What each symbol does to the objects:
w: j275->j281, j93->j293, j308->j549, j460->j983, j563->j135, j120->j229, j698->j910, j584->j449, j333->j629, j344->j932, j629->j333, j121->j330, j994->j533, j281->j275, j549->j308, j493->j927, j454->j693, j573->j85, j85->j573, j449->j584, j231->j184, j201->j277, j664->j896, j229->j120, j906->j225, j867->j536, j871->j337, j896->j664, j963->j854, j910->j698, j502->j517, j517->j502, j184->j231, j293->j93, j983->j460, j394->j484, j123->j58, j58->j123, j225->j906, j854->j963, j927->j493, j330->j121, j533->j994, j536->j867, j693->j454, j932->j344, j133->j15, j484->j394, j135->j563, j277->j201, j337->j871, j15->j133
k: j275->j184, j93->j344, j308->j277, j460->j573, j120->j693, j698->j533, j584->j133, j333->j854, j797->j330, j344->j93, j629->j963, j300->j871, j994->j910, j281->j231, j549->j201, j493->j394, j454->j229, j573->j460, j85->j983, j449->j15, j231->j281, j201->j549, j664->j906, j229->j454, j906->j664, j867->j502, j871->j300, j896->j225, j963->j629, j37->j135, j100->j123, j910->j994, j502->j867, j517->j536, j184->j275, j293->j932, j983->j85, j394->j493, j123->j100, j225->j896, j854->j333, j927->j484, j330->j797, j533->j698, j536->j517, j693->j120, j932->j293, j133->j584, j484->j927, j135->j37, j277->j308, j15->j449
a: j275->j563, j907->j123, j93->j963, j308->j906, j460->j693, j563->j275, j120->j573, j698->j121, j584->j394, j333->j932, j797->j994, j344->j629, j629->j344, j300->j502, j121->j698, j994->j797, j281->j135, j549->j225, j493->j133, j454->j983, j573->j120, j85->j229, j449->j484, j231->j37, j201->j896, j664->j277, j229->j85, j906->j308, j867->j871, j871->j867, j896->j201, j963->j93, j37->j231, j910->j330, j502->j300, j293->j854, j983->j454, j394->j584, j123->j907, j225->j549, j854->j293, j927->j15, j330->j910, j536->j337, j693->j460, j932->j333, j133->j493, j484->j449, j135->j281, j277->j664, j337->j536, j15->j927
n: j275->j225, j907->j871, j93->j584, j308->j135, j460->j121, j563->j549, j120->j533, j698->j693, j584->j93, j333->j927, j797->j85, j344->j133, j629->j493, j121->j460, j994->j229, j281->j906, j549->j563, j493->j629, j454->j910, j85->j797, j449->j293, j231->j664, j664->j231, j229->j994, j906->j281, j867->j123, j871->j907, j896->j184, j963->j394, j37->j277, j100->j502, j910->j454, j502->j100, j184->j896, j293->j449, j983->j330, j394->j963, j123->j867, j58->j536, j225->j275, j854->j484, j927->j333, j330->j983, j533->j120, j536->j58, j693->j698, j932->j15, j133->j344, j484->j854, j135->j308, j277->j37, j15->j932
z: j275->j584, j907->j330, j93->j225, j308->j854, j460->j337, j563->j394, j120->j517, j698->j58, j584->j275, j333->j277, j344->j896, j629->j201, j300->j85, j994->j100, j281->j449, j549->j963, j454->j867, j85->j300, j449->j281, j231->j15, j201->j629, j664->j932, j229->j502, j906->j293, j867->j454, j871->j983, j896->j344, j963->j549, j37->j927, j100->j994, j910->j123, j502->j229, j517->j120, j184->j133, j293->j906, j983->j871, j394->j563, j123->j910, j58->j698, j225->j93, j854->j308, j927->j37, j330->j907, j536->j693, j693->j536, j932->j664, j133->j184, j484->j135, j135->j484, j277->j333, j337->j460, j15->j231
o: j275->j58, j907->j135, j93->j693, j308->j871, j460->j963, j120->j344, j698->j584, j584->j698, j333->j85, j797->j927, j344->j120, j629->j573, j300->j277, j121->j394, j994->j15, j281->j123, j549->j337, j454->j293, j573->j629, j85->j333, j449->j910, j231->j100, j664->j502, j229->j932, j906->j867, j867->j906, j871->j308, j896->j517, j963->j460, j100->j231, j910->j449, j502->j664, j517->j896, j293->j454, j983->j854, j394->j121, j123->j281, j58->j275, j225->j536, j854->j983, j927->j797, j330->j484, j533->j133, j536->j225, j693->j93, j932->j229, j133->j533, j484->j330, j135->j907, j277->j300, j337->j549, j15->j994

In the rows, 25 means zero.

The rows follow the links: the fewer symbols apart two objects are, the more alike their rows tend to be.

Named rows; a name shown again gets a slightly different row:
j225:  29   28   28   27   19   18   25   27   43   20   18   27   29   15   31   33   37   20   20   27   21   25   33   28   27   14   29   23   24   26   31   17   29   21   19   28   28   22   35   34   20   37    7   21   26   35   34   29   26   19   22   15   25   23   24   19   20   31   27   29   34
j275:  29   21   20   26   16   34   23   29   37   19   13   19   23   20   32   34   41   20   29   38   23   20   29   25   26   23   21   32   23   33   30   23   35   29   29   36   26   27   25   30   31   30    9   20   26   33   36   20   37   20   29   34   23   23   30   18   21   27   29   26   30
j994:  26   22   27   15   24   22   21   23   11   30   28   28   23   33   22   25   19   27   32   34   32   30   22   30   22   38   17   25   34   27   12   18   24   30   28   34   21   28   24   18   36   27   46   27   26   16   21   21   24   23   33   39   25   29   25   31   29   16   25   27   23
j698:  17   22   32   13   24   25   28   26   33   25   20   20   21   20   29   45   26   19   35   36   27   22   12   18   25   33   28   33   31   31   23   26   24   42   29   30   23   28   20   29   29   22   22   26   24   21   31   12   36   12   31   30   34   31   32   29   31   22   24   29   31
j93:  27   26   38   23   26   25   25   31   36   24   33   14   30   21   25   44   38   18   28   14   33   16   18   29   25   27   29   32   31   32   30   27   26   35   23   32   26   25   33   34   14   16   22   16   28   21   34   31   34   12   26   22   33   30   33   27   30   23   18   25   33
j133:  26   18   34   29   17   31   27   32   25   18   32   24   28   24   25   33   27   23   33   28   31   32   16   27   26   44   14   29   37   27   29   30   27   36   32   36   15   26   29   27   32   17   29   18   26   22   27   19   26   18   36   36   15   32   37   25   18   27   19   28   28
j493:  14   24   29   38   21   41   34   31   26   21   22   27   30   27   18   24   17   23   27   21   27   36   21   28   21   33   22   30   25   20   31   41   26   36   30   23   12   32   20   30   23   23   24   23   26   27   16   19   21   28   32   26   15   33   39   20    8   29   21   26   22
j906:  40   28   18   21   24   21   19   20   29   18   28   23   24   21   28   23   36   26   24   28   26    9   31   24   24   12   24   29   27   35   22   13   33   13   21   31   39   25   33   28   26   26   25   24   31   26   33   38   29   25   19   22   26   15   21   25   37   21   34   21   27
j394:  19   28   33   27   22   41   28   29   34   20   26   19   28   22   23   33   27   24   32   26   18   20   19   20   23   27   30   40   19   32   29   37   37   39   36   27   15   29   19   33   23   11   18   24   29   24   24   19   36   17   26   30   27   29   36   25   23   26   16   22   21
j85:  26   26   25   26   38   16   27   27   14   28   31   18   21   34   23   20   15   30   30   16   33   24   17   17   29   25   26   23   29   21   20   38   23   21   31   20   24   21   20   14   28   14   44   29   19   20   24   34   25   33   28   26   34   22   18   35   34   15   18   24   25
j896:  36   18   28   38   26   19   26   30   30   16   22   19   32   20   34   26   33   28   22   25   29   28   18   22   29   26   14   23   32   17   33   27   27   20   28   37   22   24   41   27   32   25   19   18   20   29   35   41   25   25   29   27   18   26   31   24   19   27   26   32   37
j629:  23   25   33   39   30   29   33   36   22   21   32   17   34   23   26   31   24   22   26   12   29   28   13   20   26   34   24   36   33   21   32   44   30   27   35   23   15   25   27   25   25   15   27   20   21   25   25   34   28   26   34   25   26   34   34   31   21   19   17   27   27
j229:  25   29   26   18   31   16   20   21   14   29   27   35   20   31   18   22   21   30   22   23   40   31   25   31   22   36   22   14   33   21   21   15    9   20   16   28   31   21   31   19   22   30   44   30   24   21   22   30   16   24   34   21   27   27   18   27   34   18   22   30   25

Each walk starts at a row. The symbols on each line, taken left to right, move it on to the next object.
Each answer is a row, close to the row of the object it stands for.
---
 26   30   30   25   30   31   23   22   22   24   35   18   28   27   19   24   27   23   25   14   23    8   28   19   19   15   35   40   23   33   24   32   32   22   28   19   27   24   23   30   14   12   29   27   27   25   24   36   26   24   15   28   33   25   24   28   36   20   20    8   18
o n k n a o:  39   25   29   23   29   18   22   21   12   18   35   25   28   30   20   22   25   28   23   19   37   24   23   29   21   36   16   27   34   31   26   20   27   21   19   31   28   28   33   20   23   18   43   24   33   20   23   40   15   20   30   29   22   27   27   27   34   20   22   19   24
a k z k:  39   21   18   36   30   20   21   24   18   20   27   19   29   29   33    9   26   28   22   16   22   27   30   19   27   12   21   28   26   20   28   33   32   15   30   24   30   22   35   22   29   22   37   27   18   29   30   42   17   40   26   24   19   21   25   27   25   21   25   21   28
---
 19   37   23   23   20   40   23   21   22   28   28   30   24   27   13   21   22   25   26   23   15   19   29   27   16   25   32   35   18   36   20   27   31   30   20   14   23   30   16   30   13   23   24   31   36   23   17   17   21   22   18   26   22   30   30   20   24   26   20   14   10
a a n n a n n n:  29   36   29   14   18   26   24   19   27   25   34   31   23   25   14   28   23   24   14   22   29   14   33   36   21   23   31   24   21   31   26   12   23   20   13   21   32   26   26   28   11   26   31   25   34   23   24   33   17   12   19   20   27   25   25   23   35   21   29   19   17
a n n n a:  31   30   27   14   16   38   17   20   26   26   33   27   20   27   21   28   31   24   22   30   24   13   31   28   16   27   24   37   24   43   24   13   34   25   20   31   32   33   22   29   24   22   28   26   36   19   25   20   25   13   19   35   31   30   31   24   36   21   23   21   19
---
 14   25   33   26   30   23   31   30   37   31   29    9   26   25   30   38   28   21   35   16   28   20   15   16   27   24   37   30   25   21   28   39   21   34   35   20   21   17   20   29   21   14   25   27   14   23   30   29   40   24   28   19   36   27   23   35   29   21   19   20   32
k k a z a:  17   20   24   33   31   20   34   29   36   31   24   18   30   21   33   31   26   18   22   23   15   34   25   24   30   16   37   19   20   16   29   31   22   24   30   14   25   21   24   30   29   29    5   28   20   30   29   23   34   34   19   16   34   23   18   28   20   29   24   34   31
a z w k w:  23   21   34   26   30   17   28   34   23   27   28   21   27   27   26   35   25   21   28   20   37   29   12   21   30   40   19   19   38   22   30   31   17   30   28   35   20   24   30   17   29   17   34   25   15   17   30   34   27   20   36   26   32   28   22   34   28   19   18   34   33
---
 26   29   19   14   28   30   20   22   19   32   30   18   17   28   20   27   19   28   32   34   19   15   22   16   26   23   37   35   23   32   16   29   28   30   33   20   26   25    7   26   26   15   33   31   25   19   19   13   33   26   21   32   36   26   23   30   31   18   15   20   17
a k z k:  31   20   17   13   21   22   20   24   24   30   29   26   20   26   32   30   31   29   25   40   15   25   32   24   30   24   27   21   27   33   12   14   22   20   27   27   34   30   18   18   44   28   18   22   25   29   26   14   34   31   21   33   36   13   22   27   39   29   35   27   29
z w a w k:  18   29   21   21   25   28   23   28   11   35   23   33   20   32   18   11    9   33   25   29   27   32   22   27   24   31   24   21   23   25   20   30   19   30   26   22   25   29   16   20   26   24   34   31   25   26   16   13   19   27   30   26   21   27   28   29   23   23   26   28   16
---
 30   20   27   38   29   22   29   29   37   19   21   11   33   24   31   28   32   23   31   19   21   15   22   23   27   16   31   31   20   21   34   34   36   25   32   20   25   21   27   32   24   20   13   19   21   29   33   29   36   28   20   25   27   28   27   27   19   26   19   20   28
a n n w k:  36   27   19   30   22   14   20   21   21   18   24   33   26   25   27   11   24   28   18   24   30   28   31   36   23   19   15   18   25   23   25   17   21   12   13   27   30   27   42   18   27   37   30   27   24   29   22   34    9   30   28   20   14   21   21   20   26   27   36   25   25
a n n n a:  38   20   13   28   15   25   18   21   18   18   24   32   29   30   31   13   30   36   26   34   26   27   32   25   23   27   10   29   28   29   18   19   33   19   26   36   31   31   32   20   44   29   32   15   28   27   27   28   16   31   32   41   13   20   24   16   27   23   31   23   23
---
 16   32   38   32   27   30   32   30   37   23   29   23   27   21   22   34   27   17   23   15   28   18   18   23   20   20   35   30   20   20   35   38   29   34   23   17   17   21   26   33    7   18   17   27   32   24   26   27   27   20   24   14   27   33   29   23   17   27   21   17   23
n k a a n w:  27   32   27   32   31   27   24   27   15   27   31   33   26   30   15   10   19   31   17    9   34   27   31   33   21   23   20   26   27   16   30   37   22   22   18   19   25   29   29   24   15   22   40   29   30   26   17   40   11   30   25   18   22   30   32   24   27   21   23   17   16
k o n o w n a o:  17   29   41   16   26   13   27   24   36   29   20   20   23   25   22   48   28   19   26   29   31   24   21   23   26   34   32   20   30   26   25   17   20   36   21   26   22   21   28   29   16   27   25   26   23   17   26   22   26   13   25   18   41   29   23   29   31   25   22   29   32
---
 27   15   23   32   30   11   31   28   32   29   21   25   29   21   33   23   26   27   21   24   27   41   24   29   34   26   22    7   34   14   29   21   14   26   25   29   23   22   36   19   30   34   21   24   18   27   23   26   24   29   28   18   27   23   22   27   17   33   32   36   39
w n z z n:  37   15   23   24   27   11   24   22   18   31   32   22   21   29   36   18   22   33   22   27   27   28   26   25   30   24   23   14   35   23   20   16   20   14   30   27   30   25   29   11   38   28   29   23   20   27   29   35   24   34   26   27   28   18   19   25   37   26   31   27   38
o n k n a o:  33   22   23   24   33   18   23   19   26   38   33   20   22   27   35   22   27   29   25   23   15   18   28   18   31   11   39   26   21   24   21   29   29   19   27   17   39   24   21   23   28   24   17   28   18   28   23   35   35   39   13   25   36   20   14   31   37   24   28   24   29
---
 30   30   23   22   16   33   21   22   11   23   26   39   19   31   16   18   18   30   20   27   32   33   33   38   16   37   12   27   27   24   23   16   26   27   18   32   22   34   27   23   24   31   38   21   38   23   19   19   14   16   33   32   16   27   33   21   22   25   31   25   20
k k w o k o o z:  20   20   22   18   19   27   28   29   39   29   17   28   23   19   31   34   32   24   27   37   19   30   29   27   26   27   32   18   22   26   25   13   21   26   29   27   27   26   25   31   30   35    4   25   25   26   27   11   33   23   20   22   28   23   24   22   21   38   32   33   30
w w w o a n:  27   33   14   26   28   27   25   19   31   22   24   26   25   22   21   15   24   27   21   20   21   16   36   26   22    6   32   29   14   26   34   26   34   16   20   13   35   22   28   32   15   28   19   26   24   31   26   32   23   35   16   18   25   19   19   24   26   24   30   14   20
---
 28   29   22   14   28   13   20   19   29   34   26   31   21   21   27   23   27   26   18   23   24   25   37   29   25   19   30   14   23   27   20    6   15   15   15   21   39   25   27   24   26   35   21   32   23   28   27   31   22   29   17   18   35   15   12   24   35   30   38   31   30
o z a a a o:  21   38   26   17   36   25   25   17   26   37   28   27   20   29   18   25   17   21   21   19   26   15   29   28   23   20   39   25   22   31   19   26   26   27   20   11   32   21   16   24    8   20   34   36   25   24   20   27   27   23   21   15   39   30   19   34   34   16   26   18   20
n n n a:  20   30   28    3   22   28   16   18   28   33   26   35   12   30   18   29   21   27   23   35   26   25   31   33   21   33   32   23   26   31   17    7   20   29   13   23   30   29   14   24   26   27   27   30   29   22   24   12   25   17   25   26   28   25   20   25   31   26   28   26   18
